Here is a tiny trained network, its code and every weight. The questions are about switching its units off for an input and a target symbol, where a switched-off unit gives its printed mean instead of its output.

import numpy as np


def w(rows, s, z=0):
    codes = np.array(rows[::2]) - 128.0
    scale = np.full(codes.shape[1], s)
    scale[-1] = z or s
    return codes * scale


def norm(h):
    return h / np.sqrt((h * h).mean(-1, keepdims=True) + 1e-5)


def f(y):
    return y / 2 * (1 + np.tanh(0.7978845608 * (y + 0.044715 * y**3)))


def softmax(a):
    e = np.exp(a - a.max(-1, keepdims=True))
    return e / e.sum(-1, keepdims=True)


def log_softmax(a):
    a = a - a.max(-1, keepdims=True)
    return a - np.log(np.exp(a).sum(-1, keepdims=True))


def net(x, mask):
    ids = ['αβδζηλμξω'.index(c) for c in x.split()]
    T = len(ids)
    res = E[ids] + P[:T]
    u = 0
    for l in range(2):
        q, k, v = (norm(res) @ M[l].T for M in (Q, K, V))
        z = softmax(np.where(np.tri(T) > 0, q @ k.T / 2**0.5, -1e9)) @ v
        res = res + np.where(mask[u], z, O[l][:, -1]) @ O[l][:, :-1]
        u += 1
        y = f(norm(res) @ A[l][:, :-1].T + A[l][:, -1])
        res = res + np.where(mask[u : u + 16], y, B[l][:, -1]) @ B[l][:, :-1]
        u += 16
    return log_softmax(norm(res)[-1] @ U[:, :-1].T + U[:, -1])


Q, K, V, O, A, B = {}, {}, {}, {}, {}, {}
E = w([
[184,203,173,123,68],'α',
[115,152,131,207,40],'β',
[98,186,131,170,124],'δ',
[110,58,194,205,141],'ζ',
[240,158,250,163,113],'η',
[166,133,190,146,119],'λ',
[170,215,232,133,133],'μ',
[97,159,226,173,188],'ξ',
[82,175,112,136,58],'ω',
],0.012)
P = w([
[103,122,47,78,143],'0',
[161,189,82,247,148],'1',
[65,134,246,59,83],'2',
[174,181,101,241,142],'3',
[69,135,247,60,85],'4',
[166,193,103,225,136],'5',
[70,137,252,60,84],'6',
[165,186,108,229,122],'7',
],0.012)
Q[0] = w([
[131,105,163,3,205],'0.h1',
[71,62,168,5,77],'0.h1',
],0.0058)
K[0] = w([
[216,231,213,196,184],'0.h1',
[107,162,253,172,63],'0.h1',
],0.0058)
V[0] = w([
[166,3,67,80,126],'0.h1',
[72,148,226,220,33],'0.h1',
],0.0042)
O[0] = w([
[107,131,253,172,87,4],'0.h1',
[142,114,61,209,153,189],'0.h1',
],0.011,0.0045)
A[0] = w([
[88,130,118,78,75,101],'0.n1',
[196,134,170,103,80,57],'0.n2',
[8,80,154,105,166,152],'0.n3',
[16,74,70,113,98,101],'0.n4',
[82,17,142,121,112,4],'0.n5',
[120,168,115,126,97,149],'0.n6',
[102,118,155,63,48,61],'0.n7',
[149,95,155,162,127,86],'0.n8',
[149,29,179,52,90,183],'0.n9',
[85,116,120,205,82,130],'0.n10',
[174,110,146,176,79,44],'0.n11',
[138,128,117,73,119,86],'0.n12',
[127,101,87,51,155,187],'0.n13',
[155,87,87,119,95,103],'0.n14',
[125,109,123,178,163,120],'0.n15',
[84,123,189,79,149,117],'0.n16',
],0.014,0.004)
B[0] = w([
[161,182,102,163,91,150],'0.n1',
[115,98,179,133,140,184],'0.n2',
[101,43,161,210,185,254],'0.n3',
[72,150,142,203,146,158],'0.n4',
[207,50,100,190,254,135],'0.n5',
[149,117,146,156,150,193],'0.n6',
[175,100,103,175,69,172],'0.n7',
[88,189,93,112,112,140],'0.n8',
[242,58,77,97,232,165],'0.n9',
[169,153,206,109,167,208],'0.n10',
[80,159,102,123,207,163],'0.n11',
[166,168,119,103,93,129],'0.n12',
[93,198,116,61,69,149],'0.n13',
[120,152,187,117,126,110],'0.n14',
[175,135,100,117,98,205],'0.n15',
[90,92,162,142,99,233],'0.n16',
],0.01,0.0051)
Q[1] = w([
[60,76,249,157,54],'1.h1',
[163,9,124,91,82],'1.h1',
],0.012)
K[1] = w([
[192,77,236,252,134],'1.h1',
[207,45,131,137,140],'1.h1',
],0.013)
V[1] = w([
[1,150,75,20,84],'1.h1',
[203,203,41,25,187],'1.h1',
],0.0066)
O[1] = w([
[131,10,162,102,168,124],'1.h1',
[102,132,155,228,158,4],'1.h1',
],0.012,0.004)
A[1] = w([
[101,21,184,122,178,152],'1.n1',
[141,186,99,84,146,131],'1.n2',
[87,26,118,191,131,35],'1.n3',
[76,93,74,97,55,109],'1.n4',
[126,124,141,150,119,99],'1.n5',
[192,113,90,193,196,208],'1.n6',
[197,188,123,109,104,79],'1.n7',
[190,158,163,118,134,96],'1.n8',
[162,142,106,171,127,112],'1.n9',
[86,82,249,116,104,135],'1.n10',
[144,158,242,152,130,103],'1.n11',
[155,152,207,41,61,1],'1.n12',
[148,106,140,171,94,65],'1.n13',
[112,133,120,196,79,192],'1.n14',
[42,100,101,179,198,86],'1.n15',
[219,27,26,65,130,9],'1.n16',
],0.014,0.0054)
B[1] = w([
[123,99,161,186,89,212],'1.n1',
[144,111,141,132,103,149],'1.n2',
[161,76,145,114,122,167],'1.n3',
[144,139,122,155,158,132],'1.n4',
[113,132,116,119,147,128],'1.n5',
[106,138,109,111,103,246],'1.n6',
[142,86,143,142,131,173],'1.n7',
[119,104,126,106,130,171],'1.n8',
[110,105,132,114,121,156],'1.n9',
[83,160,102,106,62,173],'1.n10',
[120,114,124,101,149,177],'1.n11',
[134,171,94,117,134,144],'1.n12',
[136,160,107,105,141,129],'1.n13',
[139,110,119,123,157,167],'1.n14',
[141,144,117,102,174,177],'1.n15',
[128,101,4,89,119,190],'1.n16',
],0.019,0.013)
U = w([
[52,187,126,121,233,172],'α',
[246,146,169,146,86,101],'β',
[44,116,196,153,71,198],'δ',
[154,208,244,137,168,225],'ζ',
[111,215,97,241,110,126],'η',
[95,245,158,58,82,152],'λ',
[155,56,148,213,211,2],'μ',
[119,98,38,105,115,82],'ξ',
[151,85,207,19,176,23],'ω',
],0.011,0.0031)

Each question gives the input, a string of symbols that net reads in full, and the target symbol t.
The units are the heads (2 rows each of Q, K, V and O) and the neurons (one row each of A and B). Each row of codes is followed by its name. A weight is (code - 128) times the scale printed after its matrix; where a second scale follows, it is the last column's (O, A, B and U).
mask holds one flag per unit, layer by layer, with each layer's heads first. A switched-off unit (its flag False) gives its mean, the last column of its rows in O or B, instead of its output. The means were averaged over made-up inputs and are rounded, as every weight is.
A unit's drop is (log p(t) with every unit on - log p(t) with that unit switched off) / (log p(t) with every unit on - log p(t) with every unit switched off).
The circuit of an input: a set's keep is (log p(t) with only the set's units on - log p(t) with every unit switched off) / (log p(t) with every unit on - log p(t) with every unit switched off). Starting from the 12 units with the biggest drops (on a tie, the unit counted first), units are removed one at a time, each time the one whose removal leaves the highest keep (on an exact tie, the one counted first), for as long as the keep stays at least 0.8.
circuit, biggest first: the units of the circuit, biggest drop first
most important unit: the unit with the biggest drop
top k neurons: the k neurons with the biggest drops, biggest first
k most important neurons of layer l: the k neurons of layer l with the biggest drops, biggest first
drop when u is switched off: that unit's drop, to one decimal
input μ ξ ζ δ ξ λ, target μ: circuit, biggest first => (1.h1, 0.n13)
input δ ξ α ω μ η μ β, target δ: top 3 neurons => (0.n13, 0.n10, 0.n11)
input η α μ μ ξ ξ α ξ, target η: circuit, biggest first => (1.h1, 1.n16)
input η μ μ ζ δ ξ ξ μ, target η: most important unit => 0.n3
input λ ζ η ξ μ α, target λ: circuit, biggest first => (0.h1, 1.n12)
input β α ξ μ ξ μ ξ ω, target β: circuit, biggest first => (1.h1, 1.n16, 0.n10, 1.n10)
input μ α λ α ω δ ω ξ, target μ: circuit, biggest first => (1.h1, 0.n13)
input μ ξ ξ δ, target μ: top 2 neurons => (0.n13, 1.n16)
input λ μ μ δ ξ ξ, target λ: circuit, biggest first => (0.h1, 1.h1)
input α ξ δ α ω α ξ α, target α: top 2 neurons => (0.n13, 0.n3)
input δ ξ ξ ξ ω δ μ, target λ: 2 most important neurons of layer 1 => (1.n12, 1.n16)
input α α ξ ξ λ ξ ξ η, target α: 2 most important neurons of layer 0 => (0.n13, 0.n11)
input ξ δ μ μ ζ α δ, target α: 2 most important neurons of layer 0 => (0.n4, 0.n3)
input δ μ α ξ, target δ: top 2 neurons => (0.n13, 1.n16)
input η μ η α, target η: circuit, biggest first => (1.h1)
input η μ ξ ξ μ ζ, target η: top 2 neurons => (0.n3, 1.n16)
input η ξ ω ξ β, target ζ: 4 most important neurons of layer 1 => (1.n16, 1.n6, 1.n10, 1.n1)
input δ ξ ξ η, target δ: 2 most important neurons of layer 0 => (0.n13, 0.n11)
input δ η ζ ζ μ α ξ ω, target δ: 2 most important neurons of layer 0 => (0.n13, 0.n10)
input ζ β ω α ζ λ, target ζ: most important unit => 0.h1
input α η ξ μ ξ μ ξ ω, target α: drop when 0.n15 is switched off => 0.0
input δ μ α ξ ξ ξ λ α, target δ: drop when 0.n13 is switched off => 1.0
input β ξ η ξ η ξ, target β: drop when 0.h1 is switched off => 0.9
input α α ω ξ μ μ, target α: drop when 1.h1 is switched off => 1.1
